In the rows, 128 means zero.
Each row is followed by its class.
[124 126 125 130 135 121 135 148 122 154 125 121 160 134 151 143 114 108
 162 116 132 149 119  94 151 202 140 144 114 147 124 162 101 102 116] | (26)
[127 155 120 141 130 135 141 152 130 134 105 122 145 116 145 149 122 131
 167 129 126 131 118 114 140 202 120 158 115 148 125 159 137 106 125] | (26)
[140 110 132 136 135 129 127 168 134 138 125 118 170 130 129 147 125 111
 157 111 152 122 120 115 129 151 136 137 127 132 124 147 105 125 138] | (26)
[118 117 100 133 129 132 151 152 129 126 129  99 177 135 131 150 105  63
 175 127 148 107 121  76 158 207 126 145 156 114 121 168  98 110 115] | (26)
[119 142 122 129 146 119 150 148 125 148 110  94 170 128 140 136 115 102
 166 125 140 126 130 122 133 207 117 123 124 150 133 165  86 111 139] | (25)
[136 114 122 102 131 115 137 151 120 145 147 112 119 124 129 137 117 104
 154 143 146 141 105 121 121 148 142 136 145 131 121 144 108 107 135] | (26)
[130 120 111 126 134 114 101 142 125 143 118 124 135 129 128 162 123 140
 154 122 144 139 125 147 133 228 132 125 117 135 114 150 103 126 117] | (32)
[ 95 146 108 128 123 134 145 140 136 117 105 114 145 108 126 143 112 123
 162 123 140 178 125  98 124 177 122 131 126 167 125 167  93 106 136] | (26)
[135 121 113 129 139 123 120 145 148 131 122 106 160 132 129 132 110  90
 160  84 130 136 113  98 140 153 150 138 129 136 128 166 119 117 126] | (21)
[139 134 123 136 142 128 124 158 122 133 148 109 146 137 132 159 122 123
 160 112 126 125 116 117 126 188 131 126 122 126 130 140 100 114 122] | (25)
[134 122 117 131 138 128 113 133 158 118 127 104 185 137 118 146 107  94
 165 123 132 146  95 113 128 186 125 141 127 158 124 161  89  91 140] | (32)
[148 118 114 144 115 128 117 126 119 122 127  94 138 123 111 151 123  88
 147 151 111 154 108 125 124 158 130 137 122 142 122 152  98 121 144] | (26)
[141 121 140 137 150 119 136 151 106 150 122 127 122 123 131 160 128 122
 145 126 129 142 117 117 137 187 131 149 121 139 127 147 104 104 143] | (25)
[100 128 123 132 144 140 159 157 123 142 105 113 160 126 137 141 123 149
 151 131 139 135 136  94 137 161 128 148 122 190 137 148  98 107 114] | (26)
[111 132 123 119 142 121 149 170 128 142 112 111 161 125 121 144 128 151
 151 118 130 123 120 124 134 221 125 137 128 138 126 132 108 107 123] | (25)
[105 127 130 148 134 143 174 196 108 156  96 113 186 116 156 168 149 116
 166 121 149 123 188  81 162 220 148 165 123 170  94 161 102 116 119] | (25)
[102 138 118 126 123 121 165 160 131 147  90 101 195 135 146 142 120 154
 158 108 111 135 147 134 124 252 122 118 121 159 128 162 109  81 114] | (26)
[104 125 126 114 136 135 148 159 108 135 167 116 151 131 117 141 121 114
 160 134 121 134 132  81 126 224 137 137 130 156 125 166 106 123 114] | (21)
[139 132 116 132 138 118 157 160 118 142 138 127 178 121 150 140 119 104
 164 135 138 141 109 102 123 177 141 116 123 139 131 165  89 107 132] | (21)
[ 95 126 111 144 134 126 158 147  97 140 108 125 155 137 152 153 121 145
 149  98 129 134 126 141 134 252 133  99 118  87 123 163  89 111 110] | (26)
[112 136 107 141 130 122 141 148 124 124 114 121 165 129 131 135 129 118
 138 106 130 117 145 107 157 171 129 124 119 148 117 145 115  99 115] | (26)
[106 134 108 115 143 108 155 153 126 142 122  97 177 140 141 142 118 143
 155 130 107 136 142  80 125 240 119 129 124 145 134 155  87 113 108] | (21)
[112 121 117 126 126 126 149 153 123 141 126 115 178 140 139 134 120 110
 160 138 118 131 118 101 119 161 136 115 128 143 119 189 103 109 122] | (26)
[117 122 107 116 127 126 141 159 123 118 116 108 150 130 137 148 121 124
 166 126 113 130 131  80 138 186 138 144 124 156 123 155 103 118 122] | (21)
[122 120 121 129 154 120 133 175 144 135 138 115 190 132 121 148 118 120
 161 126 121 155 111  99 125 234 130  57 128 149 138 167  89 110 119] | (32)
[143 128 125 137 120 125 141 153 114 138  99 109 168 151 125 130 120  66
 160 126 137 124 127 103 129 173 139 149 123 140 139 160 108 117 112] | (26)
[123 117 116 158 139 127 136 147 111 106 130 119 182 114 119 137 115  98
 155 127 133 149 120  97 130 182 133 126 133 156 123 170  99 109 117] | (26)

Each row is followed by its class. Each block has new classes.
[128 127 144 130 123 147 129 121 142 120 136 128 122 129 124 133 130 128
 132 134 131 127 135 118 139 123 127 132 130 126 129 123 124 129 122] | G
[123 133 145 130 125 125 125 131 125 137 131 115 130 132 141 126 127 121
 120 124 122 127 120 136 122 122 142 129 130 118 126 123 132 138 131] | G
[125 125 153 135 119 136 136 125 140 131 136 119 127 126 138 125 134 123
 125 128 123 130 127 124 132 116 136 126 134 123 127 121 130 139 127] | G
[119 132 135 128 120 129 129 137 118 126 116 120 129 128 131 123 124 128
 125 132 124 129 126 133 123 128 125 135 128 120 125 121 138 127 131] | G
[126 126 139 132 122 134 134 125 134 128 130 124 128 126 133 128 130 127
 128 129 127 128 127 125 131 124 130 130 131 125 127 123 130 131 127] | G
[121 130 142 131 119 126 133 135 124 133 126 117 132 127 138 123 127 124
 123 130 122 130 123 133 124 123 133 129 131 121 126 122 136 134 132] | G
[121 130 137 130 120 127 130 130 126 130 123 120 130 128 139 126 124 123
 124 130 126 128 123 132 124 124 133 132 131 122 126 120 135 131 129] | G
[119 137 116 119 109 131 125 144 112 109 105 134 129 133 118 133 106 134
 128 163 130 127 130 131 137 152 115 138 129 131 128 122 130 119 130] | G
[120 135 151 128 128 138 122 135 123 126 127 118 123 132 125 127 128 127
 128 126 125 127 130 130 127 124 129 133 124 115 128 123 131 132 131] | G
[123 129 152 135 122 136 133 131 132 130 133 119 127 128 130 125 131 126
 127 128 124 129 128 127 130 120 133 126 130 123 128 124 129 136 131] | G
[124 127 136 131 119 140 130 122 138 121 126 128 125 128 131 132 125 128
 129 137 130 128 130 122 136 127 127 134 132 127 128 121 129 128 123] | G
[121 138 159 126 126 142 123 143 122 121 134 120 123 136 110 130 126 128
 130 136 123 125 130 131 136 132 128 126 124 115 130 129 122 138 134] | A
[124 126 152 134 123 138 134 123 138 131 132 118 126 126 137 125 134 124
 127 124 125 130 128 124 127 114 134 130 130 120 126 121 132 135 126] | G
[123 133 117 121 136 134 106 113 127 123 119 127 124 132 141 138 121 124
 129 125 135 127 125 125 122 125 130 146 124 121 126 122 135 116 121] | G
[115 135 112 123 110 128 125 140 110 113  95 128 130 128 133 128 108 132
 126 151 131 128 127 133 124 142 115 147 128 124 124 116 141 114 128] | A
[120 133 138 127 123 134 122 128 126 125 123 121 127 131 135 131 123 125
 126 132 128 128 126 128 128 127 131 137 128 121 126 121 131 128 128] | A
[123 127 145 132 120 131 135 131 130 128 127 121 128 126 131 125 129 127
 127 132 125 129 127 127 129 123 129 128 131 124 127 122 131 132 129] | A
[120 138 132 125 110 117 124 134 125 133 128 122 137 138 143 134 111 120
 115 151 123 128 112 135 132 139 145 128 139 127 124 122 128 140 130] | A
[123 133 130 126 128 129 117 121 128 129 125 122 128 133 142 133 123 122
 125 127 129 128 123 129 123 125 135 137 128 121 125 121 133 127 125] | A
[113 151 163 118 146 140  99 151 101 128 131 107 117 146 109 128 125 123
 129 117 120 123 126 144 123 131 135 132 110  97 130 130 126 138 142] | G
[122 130 150 131 132 138 125 129 126 129 130 117 123 127 130 125 135 126
 131 116 126 128 130 128 123 116 130 132 124 114 128 123 134 129 129] | A
[117 131 120 124 111 130 128 137 118 116 106 128 130 128 131 130 114 131
 127 153 131 128 129 128 130 139 118 141 129 127 125 118 135 118 128] | G
[122 132 126 127 124 121 126 137 113 129 115 122 132 128 135 123 124 128
 125 127 125 129 123 135 118 129 127 134 126 122 126 124 138 124 132] | G
[122 127 132 129 120 140 130 124 131 122 119 126 125 125 132 129 126 130
 131 134 131 129 132 124 130 124 122 138 129 124 126 119 133 122 125] | G
[116 143 126 117 113 129 118 149 106 116 107 126 128 138 120 133 106 130
 125 156 127 126 126 137 133 150 121 138 126 123 126 122 131 123 134] | G
[122 135 130 124 137 129 106 114 129 133 129 117 126 135 148 136 124 118
 124 116 130 127 120 130 120 120 142 141 125 116 124 122 135 126 123] | G
[123 128 120 127 123 130 124 122 128 124 117 126 128 128 141 131 122 127
 127 132 131 128 126 126 124 127 126 140 130 127 125 120 136 120 124] | A
[119 138 123 119 146 133  93 102 129 131 125 117 123 139 156 144 123 116
 125 110 135 126 117 128 114 116 143 152 123 111 124 119 138 119 119] | G
[124 130 141 131 119 132 131 129 130 127 128 121 128 129 132 127 127 125
 126 134 126 128 127 128 130 126 131 130 131 124 126 124 130 132 128] | G
[121 134 129 124 129 133 119 128 122 124 119 125 126 131 131 131 123 127
 129 129 130 127 128 129 126 129 126 138 125 121 127 123 133 122 127] | G
[126 128 129 131 120 125 132 125 132 132 128 124 131 127 142 127 127 124
 122 130 127 130 121 129 126 123 135 129 133 128 126 123 131 131 127] | G
[120 134 149 130 120 134 129 136 126 127 127 119 127 131 129 127 125 125
 125 135 123 128 126 131 130 127 132 130 129 119 127 122 132 135 132] | G
[122 132 123 124 136 133 107 112 130 127 122 123 125 132 146 137 124 122
 128 120 133 128 124 126 120 121 134 146 125 119 125 119 137 119 121] | G
[122 131 145 129 129 137 120 117 135 129 131 118 124 132 142 131 129 121
 126 121 128 128 124 125 125 116 140 139 128 117 126 120 134 130 123] | G
[121 132 143 129 125 134 126 129 128 128 128 120 126 130 132 128 127 125
 126 128 125 128 127 129 127 123 133 132 128 120 126 123 131 132 130] | A
[123 130 152 132 122 133 133 134 129 130 132 118 127 129 129 125 132 125
 126 129 122 129 128 129 129 121 133 127 129 120 128 124 130 137 132] | G
[124 128 141 134 117 128 138 130 133 131 129 121 131 127 137 125 128 125
 123 133 124 127 126 128 129 123 133 127 134 125 126 123 131 135 129] | G

Each row is followed by its class.
[131 119 127 124 135 117 123 129 130 124 116 110 131 132 124 117 126 115
 127 117 140 147 129 128 126 121 129 126 124 121 124 135 128 134 123] | libes
[112 126 131 125 136  85 122 145 106 144 115 107 124 123 123 133 122  64
 136 125  99 149 132 129 114 138 114 125 107 121  96 137  99 120 131] | zoma
[118 121 127 123 143 111 127 133 118 119 143 123 126 121 124 110 122  96
 143 128 130 153 125 131 119 145 131 126 123 113 150 133  96 125 137] | Zolas
[120 122 130 123 138 105 119 135 121 132 119 107 127 122 126 121 125  93
 141 124 124 146 131 130 122 129 123 124 118 124 120 135 102 129 128] | libes
[121 131 128 115 134 157 104  80 130 109 163 193 134 119 117 119 108 175
 132 119 164 139 118 116 125 126 151 129 143  97 204 112  88 130 121] | zoma
